Here is a tiny trained network, its code and every weight. The questions are about switching its units off for an input and a class, where a switched-off unit gives its printed mean instead of its output.

import numpy as np


def w(rows, s, z=0):
    codes = np.array(rows[::2]) - 128.0
    scale = np.full(codes.shape[1], s)
    scale[-1] = z or s
    return codes * scale


def norm(h):
    return h / np.sqrt((h * h).mean(-1, keepdims=True) + 1e-5)


def f(y):
    return np.maximum(y, 0)


def log_softmax(a):
    a = a - a.max(-1, keepdims=True)
    return a - np.log(np.exp(a).sum(-1, keepdims=True))


def net(x, mask):
    res = np.array(x, float).reshape(1, 6) / 4 @ E
    u = 0
    for l in range(2):
        y = f(norm(res) @ A[l][:, :-1].T + A[l][:, -1])
        res = res + np.where(mask[u : u + 5], y, B[l][:, -1]) @ B[l][:, :-1]
        u += 5
    return log_softmax(norm(res)[-1] @ U[:, :-1].T + U[:, -1])


A, B = {}, {}
E = w([
[175,116,101,3],'x0',
[129,129,126,126],'x1',
[29,76,128,114],'x2',
[163,35,65,186],'x3',
[132,124,133,123],'x4',
[124,134,127,127],'x5',
],0.0064)
A[0] = w([
[34,136,84,185,113],'0.n1',
[163,167,208,234,89],'0.n2',
[107,233,188,39,234],'0.n3',
[68,128,158,253,4],'0.n4',
[197,36,8,179,176],'0.n5',
],0.0065,0.0041)
B[0] = w([
[144,134,106,141,168],'0.n1',
[132,152,62,136,184],'0.n2',
[155,72,175,147,254],'0.n3',
[5,151,69,90,170],'0.n4',
[145,114,211,133,223],'0.n5',
],0.011,0.0064)
A[1] = w([
[122,104,140,98,93],'1.n1',
[23,51,117,82,1],'1.n2',
[160,103,175,89,87],'1.n3',
[108,212,156,99,195],'1.n4',
[169,110,55,10,196],'1.n5',
],0.012,0.0024)
B[1] = w([
[130,142,68,157,175],'1.n1',
[255,202,165,207,220],'1.n2',
[158,146,82,176,254],'1.n3',
[10,54,151,156,167],'1.n4',
[31,132,44,156,221],'1.n5',
],0.0084,0.0062)
U = w([
[56,175,2,137,243],'0',
[164,157,144,169,180],'1',
[157,136,142,163,182],'2',
[203,234,144,174,23],'3',
[119,3,246,121,4],'4',
],0.0088,0.0025)

Each question gives the input, the list of numbers given to net, and the class t.
The units are the neurons (one row each of A and B). Each row of codes is followed by its name. A weight is (code - 128) times the scale printed after its matrix; where a second scale follows, it is the last column's (A, B and U).
mask holds one flag per neuron, layer by layer. A switched-off neuron (its flag False) gives its mean, the last column of its row in B, instead of its output. The means were averaged over made-up inputs and are rounded, as every weight is.
A unit's drop is (log p(t) with every unit on - log p(t) with that unit switched off) / (log p(t) with every unit on - log p(t) with every unit switched off).
The circuit of an input: a set's keep is (log p(t) with only the set's units on - log p(t) with every unit switched off) / (log p(t) with every unit on - log p(t) with every unit switched off). Starting from all 10 units, units are removed one at a time, each time the one whose removal leaves the highest keep (on an exact tie, the one counted first), for as long as the keep stays at least 0.8.
circuit, biggest first: the units of the circuit, biggest drop first
top k neurons: the k neurons with the biggest drops, biggest first
top k neurons in layer l: the k neurons of layer l with the biggest drops, biggest first
drop when u is switched off: that unit's drop, to one decimal
input [4,5,-6,7,-5,-6], class 4: circuit, biggest first : (0.n5)
input [8,4,-8,-6,6,-2], class 0: top 4 neurons : (0.n5 1.n5 1.n2 1.n4)
input [6,3,-6,-1,-8,-2], class 0: top 3 neurons : (1.n5 0.n5 1.n2)
input [7,5,-7,-7,6,-4], class 0: top 2 neurons : (0.n5 1.n5)
input [-7,5,-1,-6,6,-1], class 0: circuit, biggest first : (0.n4 1.n2)
input [6,-1,7,6,5,5], class 3: top 2 neurons : (1.n2 0.n3)
input [-4,1,8,7,3,5], class 3: top 2 neurons : (1.n2 0.n3)
input [5,2,-5,-8,3,-1], class 4: circuit, biggest first : (0.n3 1.n4)
input [5,-4,-2,8,6,6], class 4: top 2 neurons : (0.n5 1.n2)
input [7,-5,-2,-5,-1,-3], class 0: top 3 neurons in layer 1 : (1.n5 1.n2 1.n3)
input [1,-4,-1,-8,-2,-7], class 4: top 2 neurons : (1.n2 1.n4)
input [-5,-3,7,0,-2,-3], class 3: top 2 neurons : (1.n2 1.n5)
input [8,-6,-4,-5,1,-4], class 0: top 2 neurons : (0.n5 1.n5)
input [7,0,-4,3,-3,2], class 0: top 2 neurons : (1.n5 1.n2)
input [-8,6,-6,-6,4,-7], class 0: top neuron in layer 0 : (0.n2)
input [7,-3,-3,-4,-8,-6], class 0: top 2 neurons : (0.n5 1.n5)
input [4,5,7,6,0,-4], class 3: top 2 neurons in layer 1 : (1.n2 1.n4)
input [2,2,-6,7,7,-6], class 4: top 2 neurons in layer 0 : (0.n5 0.n2)
input [-3,0,-4,-8,-3,7], class 4: top 2 neurons in layer 1 : (1.n4 1.n2)
input [2,-1,6,-3,-6,4], class 3: top 2 neurons : (1.n2 0.n5)
input [-4,4,2,-8,-7,-6], class 4: top neuron : (0.n3)
input [-8,-1,-6,1,-7,-2], class 0: top 3 neurons in layer 0 : (0.n4 0.n3 0.n2)
input [1,-2,1,5,-5,2], class 4: top 2 neurons in layer 0 : (0.n5 0.n2)
input [-1,-1,-6,-7,4,6], class 4: top 2 neurons : (1.n4 1.n2)
input [-6,3,3,-8,2,3], class 4: drop when 1.n3 is switched off : 0.3
input [2,5,8,6,-6,3], class 3: drop when 0.n4 is switched off : -0.1
input [-4,5,-3,-8,-2,7], class 4: drop when 1.n5 is switched off : 0.1
input [-7,5,-4,-4,-1,4], class 0: drop when 0.n5 is switched off : 0.2
